Below are the code and all the weights of a small trained network. Each question names an input and a target symbol and asks about switching units off, where a switched-off unit gives its printed mean instead of its output.

import numpy as np


def w(rows, s, z=0):
    codes = np.array(rows[::2]) - 128.0
    scale = np.full(codes.shape[1], s)
    scale[-1] = z or s
    return codes * scale


def f(y):
    return np.maximum(y, 0)


def softmax(a):
    e = np.exp(a - a.max(-1, keepdims=True))
    return e / e.sum(-1, keepdims=True)


def log_softmax(a):
    a = a - a.max(-1, keepdims=True)
    return a - np.log(np.exp(a).sum(-1, keepdims=True))


def net(x, mask):
    ids = ['ΓΞΠΣΩατ'.index(c) for c in x.split()]
    T = len(ids)
    res = E[ids] + P[:T]
    r = res
    for j in range(2):
        rows = slice(3 * j, 3 * j + 3)
        q, k, v = (r @ M[0][rows].T for M in (Q, K, V))
        z = softmax(np.where(np.tri(T) > 0, q @ k.T / 3**0.5, -1e9)) @ v
        o = O[0][rows]
        res = res + np.where(mask[j], z, o[:, -1]) @ o[:, :-1]
    y = f(res @ A[0][:, :-1].T + A[0][:, -1])
    res = res + np.where(mask[2:26], y, B[0][:, -1]) @ B[0][:, :-1]
    return log_softmax(res[-1] @ U[:, :-1].T + U[:, -1])


Q, K, V, O, A, B = {}, {}, {}, {}, {}, {}
E = w([
[80,146,151],'Γ',
[84,141,163],'Ξ',
[56,169,152],'Π',
[76,125,114],'Σ',
[78,184,2],'Ω',
[231,28,63],'α',
[242,239,144],'τ',
],0.0057)
P = w([
[96,92,185],'0',
[88,118,106],'1',
[102,126,105],'2',
[112,149,108],'3',
[121,167,105],'4',
[133,182,100],'5',
[144,201,101],'6',
[152,215,95],'7',
[163,230,94],'8',
[168,240,94],'9',
[175,255,105],'10',
],0.0047)
Q[0] = w([
[22,208,143],'H0',
[146,182,157],'H0',
[179,245,53],'H0',
[219,90,140],'H1',
[159,36,201],'H1',
[251,30,116],'H1',
],0.029)
K[0] = w([
[25,69,127],'H0',
[109,136,168],'H0',
[149,86,253],'H0',
[55,92,151],'H1',
[82,91,66],'H1',
[51,46,167],'H1',
],0.031)
V[0] = w([
[68,73,156],'H0',
[126,50,90],'H0',
[123,212,176],'H0',
[198,76,156],'H1',
[94,154,166],'H1',
[115,138,7],'H1',
],0.021)
O[0] = w([
[58,63,194,252],'H0',
[164,84,210,81],'H0',
[71,179,29,199],'H0',
[214,214,134,4],'H1',
[60,139,159,160],'H1',
[168,6,58,219],'H1',
],0.017,0.0043)
A[0] = w([
[173,1,148,53],'N0',
[154,39,136,201],'N1',
[198,129,112,100],'N2',
[74,156,158,156],'N3',
[150,99,158,189],'N4',
[165,116,157,137],'N5',
[129,129,73,129],'N6',
[201,78,82,21],'N7',
[155,202,199,94],'N8',
[182,127,114,104],'N9',
[120,127,129,128],'N10',
[184,147,88,226],'N11',
[217,191,115,163],'N12',
[203,42,54,95],'N13',
[162,156,156,79],'N14',
[189,145,101,253],'N15',
[133,142,179,178],'N16',
[83,123,139,127],'N17',
[158,120,147,140],'N18',
[93,124,137,127],'N19',
[101,181,86,106],'N20',
[110,167,102,87],'N21',
[133,188,161,39],'N22',
[134,203,150,133],'N23',
],0.008,0.0054)
B[0] = w([
[86,233,64,241],'N0',
[177,32,188,254],'N1',
[104,109,74,132],'N2',
[182,138,90,198],'N3',
[138,64,136,157],'N4',
[121,160,152,136],'N5',
[168,116,157,179],'N6',
[251,130,88,158],'N7',
[78,215,111,144],'N8',
[107,109,89,131],'N9',
[134,130,123,142],'N10',
[153,188,211,149],'N11',
[90,25,85,144],'N12',
[17,143,172,231],'N13',
[139,96,85,132],'N14',
[167,201,237,150],'N15',
[123,110,178,149],'N16',
[166,140,96,201],'N17',
[117,150,148,134],'N18',
[158,137,104,184],'N19',
[130,121,59,172],'N20',
[129,86,100,151],'N21',
[90,194,122,136],'N22',
[84,102,180,151],'N23',
],0.029,0.0097)
U = w([
[210,4,145,110],'Γ',
[152,154,136,163],'Ξ',
[153,191,154,145],'Π',
[79,235,124,2],'Σ',
[172,108,18,157],'Ω',
[133,157,244,169],'α',
[51,94,127,137],'τ',
],0.0033,0.0027)

Each question gives the input, a string of symbols that net reads in full, and the target symbol t.
The units are the heads (3 rows each of Q, K, V and O) and the neurons (one row each of A and B). Each row of codes is followed by its name. A weight is (code - 128) times the scale printed after its matrix; where a second scale follows, it is the last column's (O, A, B and U).
mask holds one flag per unit, heads first, then neurons. A switched-off unit (its flag False) gives its mean, the last column of its rows in O or B, instead of its output. The means were averaged over made-up inputs and are rounded, as every weight is.
A unit's drop is (log p(t) with every unit on - log p(t) with that unit switched off) / (log p(t) with every unit on - log p(t) with every unit switched off).
The circuit of an input: a set's keep is (log p(t) with only the set's units on - log p(t) with every unit switched off) / (log p(t) with every unit on - log p(t) with every unit switched off). Starting from the 12 units with the biggest drops (on a tie, the unit counted first), units are removed one at a time, each time the one whose removal leaves the highest keep (on an exact tie, the one counted first), for as long as the keep stays at least 0.8.
circuit, biggest first: the units of the circuit, biggest drop first
unit that matters most: the unit with the biggest drop
k most important neurons: the k neurons with the biggest drops, biggest first
heads that matter: for each layer, one digit per head in row order, 1 if its drop is at least 0.15 and else 0, layers parted by /
input Π Π α Γ Σ, target α: unit that matters most => H1
input τ Ω Ω Π Ξ, target Σ: heads that matter => 01
input Ξ Π Π Π Π Γ Σ, target Γ: heads that matter => 00
input Γ Ω Π, target τ: circuit, biggest first => (N13, N0, H1, N1)
input α Ω Σ, target α: circuit, biggest first => (H1, N13, N15, H0)
input Ξ Ω Π Ω Ω Ξ, target τ: circuit, biggest first => (N13, H1, N0, N1)
input α Π Ξ Π Π, target Ω: circuit, biggest first => (N13, N15)
input Π Ω Σ Γ Σ Γ Π Π Π α, target α: circuit, biggest first => (H0, N15)
input Σ Π Ω Π Γ Π Π Π Ξ Σ Γ, target Γ: heads that matter => 10
input α Π Σ Π Π Ω Ω Π τ, target α: heads that matter => 10
input Γ Σ Ω Σ Σ Π Π Π Ω Σ, target τ: circuit, biggest first => (H1, N13, N0, N1)
input Π τ Π Ω Π Ξ, target Ω: circuit, biggest first => (N13, H0)
input Π Π Ω, target τ: circuit, biggest first => (H1, N13)
input Σ Π Ω Σ Ξ Ω Ω Σ, target τ: circuit, biggest first => (N13, H1)
input Π Σ Π, target Γ: 2 most important neurons => (N0, N13)
input Π Π Ξ Π Ξ, target Ω: heads that matter => 11
input Ω Π Σ α Π α Π, target α: circuit, biggest first => (H1, N15, N11)
input Σ Ω τ Π Ω Γ Γ Σ Π Π Ω, target Γ: most important neuron => (N0)
input Π Ω Π, target τ: circuit, biggest first => (N13, H1, N0, N1)
input τ Π Π Γ Ω Π Γ Σ, target Σ: 3 most important neurons => (N1, N8, N22)
input α Γ Π Ω Π Ξ Π Σ Γ, target Γ: 3 most important neurons => (N0, N13, N8)
input Π Σ Π Ω Π Σ Π, target Γ: unit that matters most => N1
input Π Ω Π Π Π Γ Σ Π Ω Ω, target τ: circuit, biggest first => (N13, H1)
input Σ Π Ξ, target Γ: heads that matter => 10
input Π Π Ω Γ, target τ: 3 most important neurons => (N13, N0, N1)
input Π Π Σ, target Γ: heads that matter => 00
input Π τ Π Ω, target Ω: 4 most important neurons => (N13, N1, N20, N15)
input α Ω Ω τ Π Π Γ Ξ Σ Π, target α: heads that matter => 11
input Γ Γ Π Ω Π Ω Π Γ Γ Σ Ξ, target Γ: heads that matter => 00
